[  7   4 -13  13   4  -2 -19  -9   8  -7   6 -14  -5 -43  -7   9  20  25
  -9 -14  -8  -4  11]  (89) > <6>
[ -3   1 -14   4  -4  13   0   1  -8  -3  -1   8  -1   9   0   4 -12   9
   5  -6   8   5  -1]  (86) > <15>
[ -2   7   7   8  -6  -7   4   5   2  -3   0  -1   4 -28  -5   8  14  30
 -14 -12  -2  -4   5]  (87) > <10>
[  5   1 -18  13  12   1  -4   2   7  -4   5 -16  -2 -12 -10   3   0   4
   9 -11   7  -1  14]  (89) > <6>
[ -3   1   0   7   0 -15  -6  -8  -4  -1  -2   9  -4 -12   5   6  13  12
  -2  -8  -3   3   1]  (86) > <15>
[ -4   4  -5   5  -8  -8   5  -7  -1  -1   7   5  -1 -13  -7   1   4  15
  -2  -4  -1   2  -1]  (87) > <16>
[  2  -3  -3  18 -13  -2   2   6   1  -7   4   5   7 -13 -16   9   1  10
  -7   3  -6   5   4]  (87) > <16>
[  1  -1 -11  11   8   3   1  -8  -2   1  -6   9   4  16   1   7   3  -6
  21   1   2   2  -1]  (86) > <15>
[  3   1  -6   0  -4  -1   1   8   1  -2   2 -12  10 -12  -2  -1  -7   0
   2 -12   7  -2   3]  (89) > <6>
[ 4 -3 -4  4 -5 -2 -6 -9 -4 -1  2  7  3 -1  6  5  8 12  4 -6  0  5 -5]  (86) > <15>
[ -2  -1  -5   9   5 -15  -7  10   4   1   1  10  -2 -17   0  10  17  10
   2  -2  -4   4   1]  (86) > <12>
[ -8   0   7  12   6  -6 -13   1  -4   1  -1  10   4   4   2   2   6   7
   9   8  -2   2  -1]  (86) > <12>
[  5   1  -4   9  29  -1  -2   3  -1   6   7   1 -47  -9  -1   3   7  14
   4  18  -4  -1  10]  (86) > <12>
[-8 -4  1  0 -9 -6 -9 -4 -7 -1  2  9  2  6  5  1  5  9 -8 -1  0  6  6]  (86) > <15>
[  0  -2   2  14 -14   2  -4  -2   0  -2   4   1   5 -26   0  -5  15   5
 -20   0  -7  -4   5]  (87) > <10>
[  2  -2  -6   7   4   1 -11  -9  -6   5   1   5  -5 -17  22   6  30  36
   4  -4   0   5   2]  (86) > <15>
[  6   7   1  16  16  -6   9   0  -7  -2  15 -11  -3 -16 -14  -1   0  34
   7   7  -3  -4  11]  (87) > <10>
[  1  -3   1   7  -6  -8  -3  -4   0  -7   6  -6  -1 -22   1  -2  17  17
 -16   7  -8   6  -1]  (87) > <16>
[ -2  -1 -12  21 -13  -1  -6  -6   8  -4   0  -7  -2  -9   1   1  -1   8
   2 -18   8   1   6]  (89) > <6>
[  1   0 -12  10   0   0  -8   3  -7   2  -3   5   3  -9  -1   8   8  21
  -6   9   3   0   1]  (86) > <12>
[ -5  -2   7  15 -18  12   1   2  -1  -6   1  11   5 -11 -14   2   1   8
  -2   7   0  -4  -1]  (87) > <16>
[  6   1  -9   8  -4   5  -6  -3   2   0   0  -5  -3 -13  -7   1   3   1
  -8  -9  -1   6   3]  (89) > <7>
[  3  -5 -13   4  -1  -3   4  -6  17   3  -1   0   0  -5 -15  -5  -1  -9
   2  -4   1  -1   3]  (89) > <7>
[ -5   5   4   4 -18  -6  -4  -6  -4 -21   4   7  -5 -19  -5  -9  -1  16
 -12 -17  -4   4   6]  (87) > <10>
[  6  -5  -1  18  -2  -9   3  -5   0  -1   7   4 -10 -29 -11   5  14  16
  -1  -8 -11   6  -6]  (87) > <16>
[  0 -21  -5  16  -4  -1   1  -5   0  -2   4  -1   8 -18 -10   0  18  17
  -9  -5 -14   1   1]  (87) > <10>
[  7   2   0   1   5  -2  -8  -8   4  -3   9  -9  -1 -21  -3   0  -2   3
  -6 -16  10  -4   2]  (89) > <7>
[  0   3  -4   4 -12  11 -12  -2   5  -7  -3  -6  -7 -25   3   8  10   6
  -3 -12   2   1   2]  (89) > <6>
[ -6   0   8   8 -23   2   2   3   1  -3   1  11   6 -21   5  -1  13  11
 -15 -13  -1   2   2]  (87) > <10>
[  9   3 -12  12   3   4  -4  -6   7   2   7 -11   0 -17  -8   7  19  -8
   0  -7  -2   0   2]  (89) > <7>
[  1   2  -8  10   2  -1 -12  -4   9  -1   1 -15  -2 -18  -8   1  12   6
  -1 -11   3  -3   3]  (89) > <6>
[ -1  -3  -6   2   7 -18 -17  -9  -4   0  -4   8   5 -24  12  10  38  25
  -6   5  -8   1   3]  (86) > <12>
[ -5  12  -5   2  11   3   3  -2  -7   1  -5  16 -14  22  -1   5 -10  14
  15  -5   0   2   1]  (86) > <15>
[  4   4  -9   9  -2   0  -1   0  15  -7  -6  -2   2  -7 -10  -4  -8 -14
   6  -8  -2   9   6]  (89) > <6>
[ 3 -6  9 10  3 -5 -6 -2 -3  1 -1  1  3 -2  6  4 -3 24 -1  2  2  2 14]  (86) > <12>
[ 5  2 -7 18 10 -3 -6 -3 -6  3  0  5 -8  8 -4  3 -3  8  8 11 -5  0  4]  (86) > <12>
[  7   1  -2  20  -3   0   0   4   1   0   2  52   3 -27 -18   4  18  32
  -1  -2  -5  -3   2]  (87) > <16>
[  1  -4  -3  12  -4  -6 -18  -6  -4   1   1   6  -8 -33  22   9  42  40
 -10 -10  -8   8   1]  (86) > <15>
[  1   2  -4  10   4  -3  -6  -5  -3  -2  11   8   5 -27   7   7  16  17
  -9   0  -4   1   0]  (86) > <12>
[  2   0  -2   0  12  -5  -8   1   7  10   1   5   2 -13   8  14  15   7
   5   4   1  -3   2]  (86) > <12>
[  1  -7 -12  17   4  -8  -9   1  -5   2  -4  14  -5   0   2   6   7   5
  14   4   0   3   0]  (86) > <15>
[  0   8  -1   3  -7   2  -5   0   4  -1   7  -8   2 -33  -3  -1  -8  -5
 -11 -13   1  -2   4]  (89) > <7>
[ -1   0   4  14 -22  -2  -4  -8   0  -1   4   7   2 -21   3  -5  12  21
  -9   4  -7   0   2]  (87) > <10>
[  6   3   3  18 -22  -1   2   0   4  -5   6  -1  -8 -33  -3  -2  33  35
 -19 -14  -5   3   4]  (87) > <16>
[  9  17 -16  15  17   2   4   5   7   3   2 -14 -10   2 -34  -5 -23  -7
  24 -10   7  -5  11]  (89) > <6>
[  0   0 -10  15  -2  -8  -8  -2  -4  -1   2  11   2   8   3   5  -3   4
   9  -3  -5   4  -1]  (86) > <15>
[-15   4  12  -8 -33   6  -3   0  -7   0  -3  23   1 -16  17  12 -15  19
  -7 -26   8   8 -13]  (86) > <12>

[  2 -16  -3   4  -1   4  20  -3   2  -2   8 -11  -5  20   0  -7  15   0
  -6   5  43   1   0]  (20) > (45)
[ 4  9 12  3 -2 -2 11 -1  1  2  4 -3  4  8  1 -3  4  0  3  6 11  7  1]  (20) > (45)
[-5  2 16 -1 -1  6 -3  4 -1 -9 -4 -2 -8 -7  4 -2 -3  3 -6  8  3 10  0]  (26) > (50)
[-7  6 18  3 -1  4 -2  1  4 -7 -3 -4 -3  0  4 -1  3  6 -7 15 -7  6  1]  (20) > (45)
[  0  -7   2   6  -3   4  18  -6  -1   4  -5 -10  -4  20   0  -4  15   3
  -2   1  19 -12  -2]  (20) > (49)
[ -3  28  12   2  -2   4  13   1  -1  -6  -3   3  -4   6   6  -1  -1   4
   6  12 -35  -1   0]  (20) > (49)
